Below are the code and all the weights of a small trained network. Each question names an input and a class and asks about switching units off, where a switched-off unit gives its printed mean instead of its output.

import numpy as np


def w(rows, s, z=0):
    codes = np.array(rows[::2]) - 128.0
    scale = np.full(codes.shape[1], s)
    scale[-1] = z or s
    return codes * scale


def f(y):
    return np.maximum(y, 0)


def log_softmax(a):
    a = a - a.max(-1, keepdims=True)
    return a - np.log(np.exp(a).sum(-1, keepdims=True))


def net(x, mask):
    res = np.array(x, float).reshape(1, 8) / 4 @ E
    y = f(res @ A[0][:, :-1].T + A[0][:, -1])
    res = res + np.where(mask, y, B[0][:, -1]) @ B[0][:, :-1]
    return log_softmax(res[-1] @ U[:, :-1].T + U[:, -1])


A, B = {}, {}
E = w([
[132,142,86,109,84,200,110,133,117,46,158],'x0',
[223,98,105,47,143,55,120,90,118,96,74],'x1',
[176,152,126,185,43,130,31,226,183,83,199],'x2',
[77,133,173,207,144,143,79,191,254,97,184],'x3',
[156,22,62,163,188,37,148,75,167,149,124],'x4',
[31,106,126,127,168,145,91,108,46,31,136],'x5',
[182,179,149,107,115,56,93,135,175,62,107],'x6',
[46,228,186,89,131,172,108,230,118,92,194],'x7',
],0.0079)
A[0] = w([
[145,117,120,67,151,99,158,76,63,116,114,132],'n1',
[121,104,120,102,140,143,138,131,116,156,150,66],'n2',
[171,136,88,136,86,51,125,135,51,149,139,119],'n3',
[148,109,129,98,116,150,117,137,164,127,147,3],'n4',
[133,158,96,128,133,122,167,132,117,136,159,81],'n5',
[122,140,123,110,126,144,119,139,90,113,134,34],'n6',
[127,111,140,128,133,146,98,166,141,152,145,62],'n7',
[176,190,116,78,68,202,125,115,136,53,118,97],'n8',
[142,147,141,149,113,122,115,140,137,117,137,41],'n9',
[140,104,142,93,153,126,119,125,110,130,109,74],'n10',
[107,139,115,146,143,102,136,107,132,121,117,7],'n11',
[80,141,159,124,137,143,110,127,91,105,120,56],'n12',
[59,150,122,139,137,164,137,127,92,103,143,133],'n13',
[92,91,118,142,164,95,105,144,141,99,150,84],'n14',
[170,147,66,108,84,111,132,133,56,116,151,78],'n15',
[138,122,116,133,122,92,135,134,103,157,122,39],'n16',
[136,106,76,139,116,163,147,92,118,101,128,74],'n17',
[89,139,137,132,154,144,200,91,104,208,108,133],'n18',
[8,168,141,108,146,220,133,160,46,97,156,135],'n19',
[132,127,99,40,151,70,156,63,37,97,81,128],'n20',
[107,145,163,150,137,129,114,130,127,110,122,37],'n21',
[169,155,155,143,105,170,130,131,134,154,97,48],'n22',
[122,144,152,112,139,128,136,121,145,145,103,74],'n23',
[80,110,106,149,166,110,120,124,122,63,142,40],'n24',
[158,120,78,68,116,156,139,192,115,162,184,132],'n25',
[128,50,35,141,121,158,137,87,73,79,148,151],'n26',
[172,148,116,119,98,129,133,125,129,118,98,144],'n27',
[63,94,115,164,178,61,108,119,127,70,150,167],'n28',
[134,107,131,79,162,116,132,128,110,120,107,52],'n29',
],0.017,0.0055)
B[0] = w([
[149,120,138,114,118,49,154,131,100,139,89,215],'n1',
[134,144,131,142,120,99,141,143,131,143,102,142],'n2',
[81,155,157,147,119,166,51,148,98,121,102,182],'n3',
[118,141,138,118,141,126,132,137,74,139,84,139],'n4',
[106,113,158,127,122,117,93,107,125,151,97,137],'n5',
[98,125,119,147,126,127,112,131,119,110,154,151],'n6',
[155,127,122,113,127,108,169,104,112,101,123,153],'n7',
[163,129,124,130,130,126,116,127,96,36,169,203],'n8',
[127,105,125,84,140,110,121,108,113,120,101,148],'n9',
[128,142,137,129,107,93,137,139,131,125,132,153],'n10',
[110,125,116,109,125,120,151,133,134,110,165,137],'n11',
[126,159,122,108,116,130,131,135,85,112,167,163],'n12',
[97,118,155,134,137,101,87,117,88,151,182,183],'n13',
[116,141,153,131,115,135,115,129,184,95,105,153],'n14',
[129,117,146,157,133,128,98,117,234,123,144,178],'n15',
[114,134,119,141,119,124,99,117,117,133,139,146],'n16',
[146,133,132,135,132,153,132,135,119,154,83,159],'n17',
[103,120,122,106,133,114,189,123,168,228,159,202],'n18',
[53,152,131,140,119,107,62,128,5,131,212,249],'n19',
[148,108,96,80,137,35,173,122,120,125,94,252],'n20',
[139,119,97,145,120,90,105,136,124,114,112,144],'n21',
[111,135,121,106,147,104,154,129,126,137,156,152],'n22',
[125,84,116,163,118,134,127,114,146,133,147,142],'n23',
[121,118,137,129,123,63,161,101,167,137,162,156],'n24',
[140,121,112,108,131,64,137,123,108,122,88,169],'n25',
[142,139,120,117,131,207,160,142,110,211,37,203],'n26',
[106,134,129,118,129,128,130,136,107,98,155,165],'n27',
[147,118,120,120,126,91,127,136,236,93,101,178],'n28',
[124,136,126,150,135,80,137,106,114,126,114,160],'n29',
],0.024,0.025)
U = w([
[121,136,88,49,135,33,128,122,142,168,95,222],'0',
[199,125,108,117,127,154,78,153,204,96,37,108],'1',
[111,177,116,111,122,103,9,121,70,77,187,200],'2',
[84,161,96,124,130,182,103,132,79,255,125,100],'3',
[110,106,108,143,158,174,168,115,226,187,158,4],'4',
[212,141,53,74,148,155,140,140,73,127,82,9],'5',
],0.0058,0.004)

Each question gives the input, the list of numbers given to net, and the class t.
The units are the neurons (one row each of A and B). Each row of codes is followed by its name. A weight is (code - 128) times the scale printed after its matrix; where a second scale follows, it is the last column's (A, B and U).
mask holds one flag per neuron, in row order. A switched-off neuron (its flag False) gives its mean, the last column of its row in B, instead of its output. The means were averaged over made-up inputs and are rounded, as every weight is.
A unit's drop is (log p(t) with every unit on - log p(t) with that unit switched off) / (log p(t) with every unit on - log p(t) with every unit switched off).
The circuit of an input: a set's keep is (log p(t) with only the set's units on - log p(t) with every unit switched off) / (log p(t) with every unit on - log p(t) with every unit switched off). Starting from the 12 units with the biggest drops (on a tie, the unit counted first), units are removed one at a time, each time the one whose removal leaves the highest keep (on an exact tie, the one counted first), for as long as the keep stays at least 0.8.
circuit, biggest first: the units of the circuit, biggest drop first
unit that matters most: the unit with the biggest drop
top k neurons: the k neurons with the biggest drops, biggest first
drop of u: that unit's drop, to one decimal
input [-8,1,4,1,-4,-1,-6,-5], class 3: circuit, biggest first -> n20; n8
input [-6,-3,8,0,7,6,2,4], class 1: circuit, biggest first -> n19; n20; n28
input [6,8,7,-3,1,-2,-8,-2], class 1: top 2 neurons -> n15; n19
input [1,-5,8,-8,3,-1,-5,-2], class 3: unit that matters most -> n28
input [2,0,8,-2,4,-1,-2,2], class 1: circuit, biggest first -> n19; n20; n18
input [8,2,7,-6,-2,5,5,-5], class 1: top 2 neurons -> n19; n15
input [-2,-6,5,1,2,-4,-7,-7], class 3: top 3 neurons -> n20; n28; n15
input [8,4,1,-2,7,-4,-4,-4], class 5: top 2 neurons -> n26; n19
input [1,-4,-3,4,6,-6,-8,-3], class 3: top 2 neurons -> n15; n28
input [-8,-5,4,-2,4,-4,-4,-2], class 3: top 4 neurons -> n20; n28; n15; n1
input [1,-5,-6,-7,-3,-2,2,4], class 2: top 3 neurons -> n19; n26; n13
input [4,-4,3,-2,7,5,-6,-4], class 3: top 3 neurons -> n26; n8; n20
input [-3,-8,2,0,5,-1,7,6], class 2: top 4 neurons -> n20; n18; n26; n1
input [-3,-8,-5,-1,2,-2,1,-8], class 3: unit that matters most -> n20
input [-8,-6,4,-2,0,4,7,-6], class 1: drop of n20 -> 0.1
input [-8,1,6,-4,0,-5,3,1], class 2: drop of n20 -> 0.3
input [-1,5,-7,7,0,-7,-5,2], class 4: drop of n20 -> 0.2
